Look-ups in named tables: a row name and a column name give one cell, copied from the table.

sus =
         lofegaz  diziso     med   sisoz    kide   risom  salokap
rusa      55.458  74.496  76.825  84.228  64.101  50.505   60.344
vefidu    54.046  57.820  52.114  45.915  50.292  51.597   55.699
mav       55.091  70.854  71.865  75.059  60.544  50.798   57.947
resali    50.228  79.971  96.602  75.674  45.007  47.451   35.410
bodupom   51.426  42.859  31.856   8.066  32.389  51.420   48.020
nuli      58.248  66.233  58.602  77.373  70.710  52.866   70.908
mamug     55.456  78.446  84.719  91.272  64.289  50.209   56.341

rusa, salokap: 60.344
mav, med: 71.865
resali, risom: 47.451
resali, kide: 45.007
rusa, risom: 50.505
resali, salokap: 35.410
resali, lofegaz: 50.228
rusa, kide: 64.101
vefidu, sisoz: 45.915
vefidu, risom: 51.597
mamug, med: 84.719
bodupom, med: 31.856
mav, diziso: 70.854
vefidu, kide: 50.292
bodupom, diziso: 42.859
vefidu, salokap: 55.699
nuli, salokap: 70.908
mav, sisoz: 75.059
Row with the largest kide: nuli

gidu =
|  | fitaz | buk | kufo | mer | nalegu |
|---|---|---|---|---|---|
| seki | -52.05 | -51.22 | -6.19 | 9.33 | -27.01 |
| kubalub | -38.12 | -22.76 | -4.17 | -64.54 | -24.23 |
| bomubap | -77.80 | -27.79 | -75.17 | -21.55 | -8.88 |
| vipu | 10.88 | -76.82 | -17.72 | -26.52 | -6.84 |
| futoro | -37.69 | -53.01 | -23.97 | -7.20 | -25.39 |
| koduk | -42.92 | -38.59 | 0.36 | -31.14 | 6.97 |
| ruda | 6.34 | -5.32 | -54.00 | -59.85 | -38.83 |
| fiz | -8.51 | 65.09 | -21.74 | -39.21 | -60.37 |
| nava | -10.49 | -16.21 | -8.40 | 9.70 | -44.37 |
| ferovog | -3.77 | 33.04 | -42.94 | -28.09 | -26.39 |
| buzos | -15.84 | -24.02 | -28.67 | -3.89 | -28.33 |
| ras | -24.11 | -23.87 | -23.30 | -23.67 | -23.30 |
| kuv | -13.14 | -40.75 | -39.16 | -26.76 | -31.17 |
| sasosap | -0.03 | -22.79 | 8.05 | -29.40 | 6.29 |

nalegu of kubalub = -24.23
kufo of kuv = -39.16
mer of ruda = -59.85
buk of koduk = -38.59
fitaz of fiz = -8.51
nalegu of kuv = -31.17
nalegu of buzos = -28.33
mer of fiz = -39.21
fitaz of buzos = -15.84
kufo of ras = -23.30
Row with the largest buk: fiz

fil:
columns: siz, mozimuf, sofe, vid, fopod, lopalot, vapim, milabe, mifi, togetum
luz: [6.1, 6.1, 9.4, 5.4, 0.0, 9.2, 5.9, 6.8, 5.8, 5.7]
moz: [5.5, 4.6, 6.6, 2.8, 4.9, 1.8, 5.9, 2.7, 6.8, 2.8]
gotokil: [5.6, 5.3, 7.4, 4.5, 2.1, 5.1, 5.4, 5.0, 5.6, 4.7]
zeker: [2.3, 3.5, 0.9, 6.4, 3.7, 8.1, 2.3, 5.5, 0.8, 6.4]

luz, milabe: 6.8
moz, mifi: 6.8
moz, vid: 2.8
gotokil, milabe: 5.0
luz, togetum: 5.7
luz, mozimuf: 6.1
moz, togetum: 2.8
moz, sofe: 6.6
luz, vapim: 5.9
zeker, togetum: 6.4
luz, siz: 6.1
luz, fopod: 0.0
luz, lopalot: 9.2

bori
cols = gis, vep, gemusa, vas, kozuve, pakuvov, kinema, fesib
viv: [228, 106, 80, 147, 180, 52, 198, 197]
bekon: [193, 76, 65, 120, 154, 78, 133, 135]
dafab: [175, 192, 173, 175, 169, 111, 229, 223]
foto: [130, 88, 94, 108, 122, 134, 82, 87]
gul: [172, 166, 153, 162, 163, 110, 203, 198]
fot: [71, 123, 145, 110, 99, 193, 58, 62]
kemap: [51, 215, 233, 154, 107, 221, 127, 124]
bor: [106, 153, 162, 137, 123, 162, 124, 123]
gol: [47, 189, 214, 139, 99, 220, 100, 99]
bif: [232, 129, 101, 159, 186, 54, 226, 223]

What is the kinema of foto in bori? 82
What is the gemusa of bekon in bori? 65
What is the pakuvov of dafab in bori? 111
What is the vas of viv in bori? 147
What is the gis of viv in bori? 228
What is the vas of dafab in bori? 175
What is the kinema of gol in bori? 100
What is the kinema of bekon in bori? 133
What is the vep of bekon in bori? 76
What is the vas of bif in bori? 159
What is the gis of gul in bori? 172
What is the vep of bor in bori? 153
What is the pakuvov of foto in bori? 134
What is the kinema of dafab in bori? 229
What is the gis of foto in bori? 130
What is the kozuve of fot in bori? 99
What is the vep of kemap in bori? 215
What is the vep of gol in bori? 189
What is the gemusa of dafab in bori? 173
What is the vas of kemap in bori? 154
Which row has the largest pakuvov? kemap

